Below is a small trained network, with its code and all its weights. Each question gives an input and a target symbol and asks what happens when units are switched off, that is, made to give their printed mean instead of their output.

import numpy as np


def w(rows, s, z=0):
    codes = np.array(rows[::2]) - 128.0
    scale = np.full(codes.shape[1], s)
    scale[-1] = z or s
    return codes * scale


def f(y):
    return np.maximum(y, 0)


def softmax(a):
    e = np.exp(a - a.max(-1, keepdims=True))
    return e / e.sum(-1, keepdims=True)


def log_softmax(a):
    a = a - a.max(-1, keepdims=True)
    return a - np.log(np.exp(a).sum(-1, keepdims=True))


def net(x, mask):
    ids = ['αγεζηλμξπφψω'.index(c) for c in x.split()]
    T = len(ids)
    res = E[ids] + P[:T]
    u = 0
    for l in range(2):
        q, k, v = (res @ M[l].T for M in (Q, K, V))
        z = softmax(np.where(np.tri(T) > 0, q @ k.T / 4**0.5, -1e9)) @ v
        res = res + np.where(mask[u], z, O[l][:, -1]) @ O[l][:, :-1]
        u += 1
        y = f(res @ A[l][:, :-1].T + A[l][:, -1])
        res = res + np.where(mask[u : u + 12], y, B[l][:, -1]) @ B[l][:, :-1]
        u += 12
    return log_softmax(res[-1] @ U[:, :-1].T + U[:, -1])


Q, K, V, O, A, B = {}, {}, {}, {}, {}, {}
E = w([
[139,65,75],'α',
[216,62,187],'γ',
[120,76,94],'ε',
[62,136,163],'ζ',
[166,47,35],'η',
[48,163,245],'λ',
[143,66,66],'μ',
[113,90,98],'ξ',
[102,201,7],'π',
[62,136,160],'φ',
[143,65,62],'ψ',
[189,127,207],'ω',
],0.011)
P = w([
[108,254,215],'0',
[6,26,128],'1',
[28,80,91],'2',
[69,147,89],'3',
[92,147,93],'4',
[113,143,95],'5',
[138,125,99],'6',
[152,107,98],'7',
[154,84,98],'8',
[159,99,92],'9',
],0.0032)
Q[0] = w([
[212,88,135],'0.h0',
[203,179,148],'0.h0',
[47,1,102],'0.h0',
[49,95,118],'0.h0',
],0.007)
K[0] = w([
[150,72,187],'0.h0',
[201,177,179],'0.h0',
[1,6,74],'0.h0',
[103,104,94],'0.h0',
],0.0065)
V[0] = w([
[85,191,30],'0.h0',
[68,2,135],'0.h0',
[102,198,156],'0.h0',
[78,72,106],'0.h0',
],0.0051)
O[0] = w([
[199,91,255,255],'0.h0',
[26,161,156,133],'0.h0',
[149,98,104,120],'0.h0',
[94,141,169,166],'0.h0',
],0.0062,0.0026)
A[0] = w([
[163,34,123,152],'0.n0',
[119,174,91,204],'0.n1',
[132,51,106,137],'0.n2',
[34,109,80,2],'0.n3',
[150,163,78,195],'0.n4',
[191,143,76,155],'0.n5',
[170,99,208,52],'0.n6',
[248,91,114,201],'0.n7',
[168,83,208,181],'0.n8',
[146,42,140,161],'0.n9',
[98,232,97,159],'0.n10',
[100,177,105,207],'0.n11',
],0.011,0.0047)
B[0] = w([
[149,149,68,222],'0.n0',
[153,102,164,243],'0.n1',
[165,159,98,200],'0.n2',
[8,76,79,140],'0.n3',
[143,102,133,252],'0.n4',
[135,113,95,231],'0.n5',
[129,209,207,158],'0.n6',
[86,132,61,254],'0.n7',
[92,177,152,216],'0.n8',
[136,163,81,216],'0.n9',
[141,79,140,242],'0.n10',
[140,105,175,240],'0.n11',
],0.013,0.0041)
Q[1] = w([
[93,94,87],'1.h0',
[109,114,143],'1.h0',
[97,139,130],'1.h0',
[1,106,105],'1.h0',
],0.0092)
K[1] = w([
[191,134,141],'1.h0',
[87,107,142],'1.h0',
[107,103,127],'1.h0',
[196,12,178],'1.h0',
],0.011)
V[1] = w([
[149,106,170],'1.h0',
[62,254,119],'1.h0',
[114,118,74],'1.h0',
[117,197,167],'1.h0',
],0.015)
O[1] = w([
[67,51,111,60],'1.h0',
[57,254,63,50],'1.h0',
[198,166,157,243],'1.h0',
[9,137,76,1],'1.h0',
],0.0095,0.0043)
A[1] = w([
[190,158,62,111],'1.n0',
[141,19,99,166],'1.n1',
[63,133,199,68],'1.n2',
[151,69,187,184],'1.n3',
[175,181,152,189],'1.n4',
[66,133,198,69],'1.n5',
[123,173,233,150],'1.n6',
[201,112,89,110],'1.n7',
[178,147,86,119],'1.n8',
[12,146,254,254],'1.n9',
[160,58,101,40],'1.n10',
[97,115,38,152],'1.n11',
],0.009,0.0086)
B[1] = w([
[96,90,180,236],'1.n0',
[125,91,38,243],'1.n1',
[22,177,150,154],'1.n2',
[68,106,115,249],'1.n3',
[58,148,127,242],'1.n4',
[3,183,151,154],'1.n5',
[126,105,57,190],'1.n6',
[86,137,166,254],'1.n7',
[87,101,179,214],'1.n8',
[255,99,172,229],'1.n9',
[43,188,107,177],'1.n10',
[208,168,123,179],'1.n11',
],0.0093,0.0097)
U = w([
[93,133,128,45],'α',
[2,212,92,23],'γ',
[191,107,125,59],'ε',
[178,109,96,90],'ζ',
[89,135,233,149],'η',
[191,130,58,190],'λ',
[100,127,140,94],'μ',
[242,63,122,55],'ξ',
[44,95,78,254],'π',
[127,131,87,20],'φ',
[102,124,147,108],'ψ',
[238,202,97,229],'ω',
],0.0099,0.0058)

Each question gives the input, a string of symbols that net reads in full, and the target symbol t.
The units are the heads (4 rows each of Q, K, V and O) and the neurons (one row each of A and B). Each row of codes is followed by its name. A weight is (code - 128) times the scale printed after its matrix; where a second scale follows, it is the last column's (O, A, B and U).
mask holds one flag per unit, layer by layer, with each layer's heads first. A switched-off unit (its flag False) gives its mean, the last column of its rows in O or B, instead of its output. The means were averaged over made-up inputs and are rounded, as every weight is.
A unit's drop is (log p(t) with every unit on - log p(t) with that unit switched off) / (log p(t) with every unit on - log p(t) with every unit switched off).
unit that matters most: the unit with the biggest drop
top k neurons: the k neurons with the biggest drops, biggest first
k most important neurons of layer l: the k neurons of layer l with the biggest drops, biggest first
drop of u: that unit's drop, to one decimal
input π π γ, target γ: top 2 neurons -> [0.n6, 0.n0]
input η α λ π π π η, target π: most important neuron of layer 1 -> [1.n9]
input λ π ψ η α η, target η: top 2 neurons -> [0.n2, 1.n0]
input η π μ, target η: top 2 neurons -> [0.n2, 0.n3]
input λ λ λ π γ η η ω α, target η: 3 most important neurons of layer 1 -> [1.n0, 1.n1, 1.n8]
input ζ π η η π ξ η ω, target ω: top 4 neurons -> [0.n8, 0.n6, 1.n3, 1.n7]
input π π μ π ω π η η μ π, target η: top 2 neurons -> [0.n7, 1.n1]
input π π φ π ω π, target ω: top 4 neurons -> [0.n8, 1.n11, 0.n1, 0.n6]
input π λ π, target λ: top 2 neurons -> [0.n7, 0.n8]
input η ξ π π π π π π μ, target π: 4 most important neurons of layer 1 -> [1.n9, 1.n10, 1.n1, 1.n7]
input α π π η φ η ζ ε π, target η: top 3 neurons -> [0.n7, 0.n1, 0.n11]
input λ ζ η, target λ: 3 most important neurons of layer 1 -> [1.n11, 1.n4, 1.n3]
input λ λ α, target λ: 2 most important neurons of layer 1 -> [1.n11, 1.n4]
input η ζ γ, target γ: most important neuron of layer 1 -> [1.n9]
input π ψ π π π π π η, target π: 2 most important neurons of layer 1 -> [1.n10, 1.n9]
input φ π π λ λ μ, target λ: 3 most important neurons of layer 1 -> [1.n11, 1.n4, 1.n3]
input π ξ π ω π, target ω: top 2 neurons -> [0.n8, 0.n1]
input ψ π π γ π, target γ: 2 most important neurons of layer 1 -> [1.n9, 1.n1]
input η μ λ η η λ μ, target η: 2 most important neurons of layer 1 -> [1.n1, 1.n0]
input π λ λ ψ, target λ: unit that matters most -> 1.n11
input π π λ π, target λ: 3 most important neurons of layer 0 -> [0.n8, 0.n1, 0.n6]
input ζ ω λ λ μ, target λ: top 3 neurons -> [1.n11, 0.n7, 1.n4]
input η π λ π π π π π, target π: drop of 0.n7 -> 0.1
input π ψ π π π π φ, target ξ: drop of 1.h0 -> 0.4
input η π φ π π π ζ, target ξ: drop of 1.n9 -> 0.7
input π ω ω η, target ω: drop of 1.n10 -> 0.1
input π ψ η η π λ ω η η ξ, target η: top neuron -> [1.n1]
